Here is a tiny trained network, its code and every weight. The questions are about switching its units off for an input and a target symbol, where a switched-off unit gives its printed mean instead of its output.

import numpy as np


def w(rows, s, z=0):
    codes = np.array(rows[::2]) - 128.0
    scale = np.full(codes.shape[1], s)
    scale[-1] = z or s
    return codes * scale


def norm(h):
    return h / np.sqrt((h * h).mean(-1, keepdims=True) + 1e-5)


def f(y):
    return y / 2 * (1 + np.tanh(0.7978845608 * (y + 0.044715 * y**3)))


def softmax(a):
    e = np.exp(a - a.max(-1, keepdims=True))
    return e / e.sum(-1, keepdims=True)


def log_softmax(a):
    a = a - a.max(-1, keepdims=True)
    return a - np.log(np.exp(a).sum(-1, keepdims=True))


def net(x, mask):
    ids = ['δεηθτψω'.index(c) for c in x.split()]
    T = len(ids)
    res = E[ids] + P[:T]
    u = 0
    for l in range(2):
        r = norm(res)
        for j in range(2):
            rows = slice(2 * j, 2 * j + 2)
            q, k, v = (r @ M[l][rows].T for M in (Q, K, V))
            z = softmax(np.where(np.tri(T) > 0, q @ k.T / 2**0.5, -1e9)) @ v
            o = O[l][rows]
            res = res + np.where(mask[u + j], z, o[:, -1]) @ o[:, :-1]
        u += 2
        y = f(norm(res) @ A[l][:, :-1].T + A[l][:, -1])
        res = res + np.where(mask[u : u + 8], y, B[l][:, -1]) @ B[l][:, :-1]
        u += 8
    return log_softmax(norm(res)[-1] @ U[:, :-1].T + U[:, -1])


Q, K, V, O, A, B = {}, {}, {}, {}, {}, {}
E = w([
[166,111,215],'δ',
[154,162,124],'ε',
[95,65,250],'η',
[130,156,175],'θ',
[205,131,158],'τ',
[139,176,146],'ψ',
[144,163,122],'ω',
],0.012)
P = w([
[107,51,102],'0',
[177,254,232],'1',
[171,62,146],'2',
[172,184,134],'3',
[141,109,182],'4',
[147,69,144],'5',
[159,166,178],'6',
[115,162,107],'7',
[147,83,124],'8',
[39,231,121],'9',
[104,132,147],'10',
[156,85,114],'11',
[168,170,171],'12',
],0.0078)
Q[0] = w([
[136,169,122],'L0H1',
[73,2,98],'L0H1',
[160,147,99],'L0H2',
[191,96,102],'L0H2',
],0.0088)
K[0] = w([
[59,1,147],'L0H1',
[165,143,157],'L0H1',
[215,164,147],'L0H2',
[154,134,109],'L0H2',
],0.0096)
V[0] = w([
[133,224,35],'L0H1',
[2,129,99],'L0H1',
[75,120,22],'L0H2',
[83,77,78],'L0H2',
],0.0053)
O[0] = w([
[66,84,251,87],'L0H1',
[73,85,99,12],'L0H1',
[75,135,216,4],'L0H2',
[3,165,146,33],'L0H2',
],0.0048,0.0036)
A[0] = w([
[199,143,10,140],'L0N1',
[234,103,107,222],'L0N2',
[109,129,139,135],'L0N3',
[188,3,43,188],'L0N4',
[40,195,171,251],'L0N5',
[208,164,34,173],'L0N6',
[128,125,18,139],'L0N7',
[195,79,215,154],'L0N8',
],0.0059,0.0014)
B[0] = w([
[81,122,172,212],'L0N1',
[124,1,49,253],'L0N2',
[147,177,81,120],'L0N3',
[110,59,63,162],'L0N4',
[225,91,77,133],'L0N5',
[99,58,165,238],'L0N6',
[126,91,158,134],'L0N7',
[34,144,49,201],'L0N8',
],0.0051,0.005)
Q[1] = w([
[53,28,86],'L1H1',
[128,255,130],'L1H1',
[91,200,175],'L1H2',
[195,53,60],'L1H2',
],0.0076)
K[1] = w([
[255,221,124],'L1H1',
[35,37,188],'L1H1',
[194,234,143],'L1H2',
[102,162,75],'L1H2',
],0.0077)
V[1] = w([
[77,191,80],'L1H1',
[88,93,146],'L1H1',
[91,35,3],'L1H2',
[35,31,185],'L1H2',
],0.0058)
O[1] = w([
[174,169,48,33],'L1H1',
[254,71,146,80],'L1H1',
[41,167,35,251],'L1H2',
[198,240,148,145],'L1H2',
],0.0065,0.0027)
A[1] = w([
[85,127,90,182],'L1N1',
[212,77,48,5],'L1N2',
[10,171,136,112],'L1N3',
[134,7,81,115],'L1N4',
[46,83,57,191],'L1N5',
[224,119,168,151],'L1N6',
[107,253,223,40],'L1N7',
[161,85,210,113],'L1N8',
],0.0066,0.0019)
B[1] = w([
[201,192,123,170],'L1N1',
[103,94,107,184],'L1N2',
[50,111,89,141],'L1N3',
[189,120,105,235],'L1N4',
[157,207,210,253],'L1N5',
[63,122,208,194],'L1N6',
[168,16,91,140],'L1N7',
[2,156,138,164],'L1N8',
],0.005,0.0039)
U = w([
[177,15,63,18],'δ',
[245,164,193,231],'ε',
[107,40,113,101],'η',
[167,142,74,229],'θ',
[126,99,2,84],'τ',
[111,245,70,153],'ψ',
[223,197,86,2],'ω',
],0.0096,0.0049)

Each question gives the input, a string of symbols that net reads in full, and the target symbol t.
The units are the heads (2 rows each of Q, K, V and O) and the neurons (one row each of A and B). Each row of codes is followed by its name. A weight is (code - 128) times the scale printed after its matrix; where a second scale follows, it is the last column's (O, A, B and U).
mask holds one flag per unit, layer by layer, with each layer's heads first. A switched-off unit (its flag False) gives its mean, the last column of its rows in O or B, instead of its output. The means were averaged over made-up inputs and are rounded, as every weight is.
A unit's drop is (log p(t) with every unit on - log p(t) with that unit switched off) / (log p(t) with every unit on - log p(t) with every unit switched off).
The circuit of an input: a set's keep is (log p(t) with only the set's units on - log p(t) with every unit switched off) / (log p(t) with every unit on - log p(t) with every unit switched off). Starting from the 12 units with the biggest drops (on a tie, the unit counted first), units are removed one at a time, each time the one whose removal leaves the highest keep (on an exact tie, the one counted first), for as long as the keep stays at least 0.8.
units of the circuit, in order: the units of the circuit, biggest drop first
unit that matters most: the unit with the biggest drop
top k neurons: the k neurons with the biggest drops, biggest first
top k neurons in layer l: the k neurons of layer l with the biggest drops, biggest first
which heads matter: for each layer, one digit per head in row order, 1 if its drop is at least 0.15 and else 0, layers parted by /
drop of u: that unit's drop, to one decimal
input τ ω ω τ τ ω ε, target δ: unit that matters most : L1N5
input ω τ ω ω ω ω δ θ, target ε: top 2 neurons in layer 0 : L0N4, L0N8
input τ ε η ε ω ω ω τ ω ψ, target δ: top 4 neurons : L1N7, L0N2, L0N8, L1N5
input ω ε ω ε ε ε ω ψ, target ε: top 2 neurons : L0N4, L0N8
input τ η τ ω ω τ τ, target δ: units of the circuit, in order : L1N5, L1H2, L0N2
input ε ε ω ω η ω ω θ, target ε: which heads matter : 00 / 10
input ω ω τ θ η ψ ω τ ε τ, target ε: top 2 neurons : L0N8, L0N2
input ε ω τ ω ω ω ε ω ε τ, target η: top 2 neurons : L1N5, L1N8
input η ω ε ω ω, target ψ: which heads matter : 00 / 11
input ω ω ω ω η τ ψ τ ω ε, target ε: top 3 neurons : L0N8, L0N2, L0N5
input η θ ω τ δ δ δ ω τ ω δ, target ψ: which heads matter : 00 / 11
input ε ε ε ω θ ε ω ω ψ ε, target η: top 4 neurons : L0N2, L1N5, L1N7, L1N8
input η θ η, target ψ: top 2 neurons : L0N8, L0N6
input ε ω η τ θ τ τ δ ω ε, target η: which heads matter : 00 / 11
input ω ω τ ε ε θ τ ε ε ω, target ε: top 3 neurons in layer 0 : L0N8, L0N5, L0N2
input ε ω θ, target ψ: unit that matters most : L0N8
input ω ε ω ω η ε η ψ η ω, target ε: top 2 neurons : L0N8, L0N2
input ω ω θ, target ψ: top 3 neurons : L0N1, L0N6, L0N8
input ω τ ε ε, target ε: which heads matter : 11 / 01
input ε ω τ ω ε τ ψ ω ε ε ε ε ω, target η: top 2 neurons : L0N4, L1N5
input τ θ τ δ θ ω τ, target δ: unit that matters most : L1N5
input τ ε ψ δ ε ω θ ω τ ψ, target δ: top 2 neurons : L1N7, L1N5
input ω ω ω ω θ ε τ τ θ τ, target ε: top 2 neurons : L0N2, L0N8
input η ω θ δ δ θ ω ω η ω δ, target ψ: top 2 neurons : L0N8, L1N3
input ε τ ω ω η ψ ω ε ω ω ψ ε ω, target η: top 2 neurons in layer 0 : L0N4, L0N8
input ω τ θ δ η ε δ ω θ ψ, target ε: drop of L0N2 : 0.4
input τ ω η ω ε ω ω ω ω ω, target δ: top neuron in layer 0 : L0N2
input τ ω η δ ω ε ε ε ω ω, target δ: drop of L1H2 : 0.5
input ε η ε ω ω ψ τ ω ω τ, target η: drop of L1H2 : 0.2
input ω ε ε ω ω, target ψ: drop of L1N6 : 0.0
